Below are the code and all the weights of a small trained network. Each question names an input and a class and asks about switching units off, where a switched-off unit gives its printed mean instead of its output.

import numpy as np


def w(rows, s, z=0):
    codes = np.array(rows[::2]) - 128.0
    scale = np.full(codes.shape[1], s)
    scale[-1] = z or s
    return codes * scale


def f(y):
    return np.maximum(y, 0)


def log_softmax(a):
    a = a - a.max(-1, keepdims=True)
    return a - np.log(np.exp(a).sum(-1, keepdims=True))


def net(x, mask):
    res = np.array(x, float).reshape(1, 4) / 4 @ E
    y = f(res @ A[0][:, :-1].T + A[0][:, -1])
    res = res + np.where(mask, y, B[0][:, -1]) @ B[0][:, :-1]
    return log_softmax(res[-1] @ U[:, :-1].T + U[:, -1])


A, B = {}, {}
E = w([
[108,104,212,37],'x0',
[233,147,188,179],'x1',
[186,2,101,108],'x2',
[127,127,129,129],'x3',
],0.015)
A[0] = w([
[47,119,133,96,212],'neuron 0',
[35,127,115,127,230],'neuron 1',
[197,86,122,148,81],'neuron 2',
[108,199,115,185,145],'neuron 3',
[124,51,154,128,83],'neuron 4',
[126,127,129,130,107],'neuron 5',
[118,59,67,131,133],'neuron 6',
[99,113,48,153,202],'neuron 7',
[59,152,204,100,167],'neuron 8',
[121,121,19,88,188],'neuron 9',
[92,108,122,114,123],'neuron 10',
[150,49,156,76,46],'neuron 11',
[188,130,214,193,155],'neuron 12',
[58,105,148,92,145],'neuron 13',
[150,95,66,78,139],'neuron 14',
[118,176,254,127,108],'neuron 15',
[131,30,213,54,4],'neuron 16',
[121,246,62,178,255],'neuron 17',
[159,96,98,210,141],'neuron 18',
[111,127,141,139,50],'neuron 19',
[177,68,149,93,16],'neuron 20',
[172,127,85,238,131],'neuron 21',
[59,202,101,70,188],'neuron 22',
[147,87,46,135,154],'neuron 23',
[93,190,215,105,64],'neuron 24',
[106,193,95,188,224],'neuron 25',
[172,163,209,117,142],'neuron 26',
[167,69,56,155,119],'neuron 27',
[116,130,73,163,171],'neuron 28',
],0.017,0.0067)
B[0] = w([
[150,49,111,80,208],'neuron 0',
[119,34,91,81,210],'neuron 1',
[237,99,102,141,174],'neuron 2',
[97,179,68,174,204],'neuron 3',
[98,130,124,183,173],'neuron 4',
[119,134,130,112,128],'neuron 5',
[108,115,202,123,195],'neuron 6',
[52,102,226,111,199],'neuron 7',
[172,100,142,9,212],'neuron 8',
[89,96,194,131,202],'neuron 9',
[111,89,134,98,161],'neuron 10',
[57,108,102,180,193],'neuron 11',
[230,237,87,142,205],'neuron 12',
[113,68,83,100,193],'neuron 13',
[86,116,182,154,181],'neuron 14',
[153,202,127,89,213],'neuron 15',
[67,159,37,233,223],'neuron 16',
[61,136,66,193,254],'neuron 17',
[240,64,133,108,191],'neuron 18',
[139,129,143,136,129],'neuron 19',
[155,131,80,151,175],'neuron 20',
[228,78,112,141,214],'neuron 21',
[172,25,93,68,223],'neuron 22',
[130,117,190,86,192],'neuron 23',
[182,186,149,41,203],'neuron 24',
[61,100,79,209,217],'neuron 25',
[154,212,156,140,191],'neuron 26',
[177,92,174,86,196],'neuron 27',
[56,130,199,129,182],'neuron 28',
],0.011,0.024)
U = w([
[16,111,71,158,254],'0',
[209,91,80,92,59],'1',
[138,201,48,233,188],'2',
[141,248,145,76,80],'3',
[85,141,247,126,73],'4',
],0.014,0.0043)

Each question gives the input, the list of numbers given to net, and the class t.
The units are the neurons (one row each of A and B). Each row of codes is followed by its name. A weight is (code - 128) times the scale printed after its matrix; where a second scale follows, it is the last column's (A, B and U).
mask holds one flag per neuron, in row order. A switched-off neuron (its flag False) gives its mean, the last column of its row in B, instead of its output. The means were averaged over made-up inputs and are rounded, as every weight is.
A unit's drop is (log p(t) with every unit on - log p(t) with that unit switched off) / (log p(t) with every unit on - log p(t) with every unit switched off).
unit that matters most: the unit with the biggest drop
k most important neurons: the k neurons with the biggest drops, biggest first
drop when u is switched off: that unit's drop, to one decimal
input [6,-1,-7,0], class 1: unit that matters most : neuron 22
input [0,1,-8,-2], class 2: 3 most important neurons : neuron 17; neuron 25; neuron 3
input [6,-7,0,6], class 1: 2 most important neurons : neuron 8; neuron 17
input [8,1,-7,-2], class 3: 2 most important neurons : neuron 15; neuron 24
input [7,-5,1,0], class 0: 4 most important neurons : neuron 16; neuron 11; neuron 21; neuron 18
input [6,-8,0,8], class 1: 2 most important neurons : neuron 8; neuron 22
input [7,0,1,-3], class 0: 2 most important neurons : neuron 16; neuron 12
input [8,-4,1,-5], class 0: 2 most important neurons : neuron 16; neuron 11
input [1,-6,-6,6], class 1: 3 most important neurons : neuron 22; neuron 8; neuron 16
input [-7,0,0,-4], class 0: drop when neuron 7 is switched off : 0.3
input [4,0,6,-1], class 0: drop when neuron 12 is switched off : 0.2
input [6,1,-4,7], class 3: drop when neuron 24 is switched off : 0.1
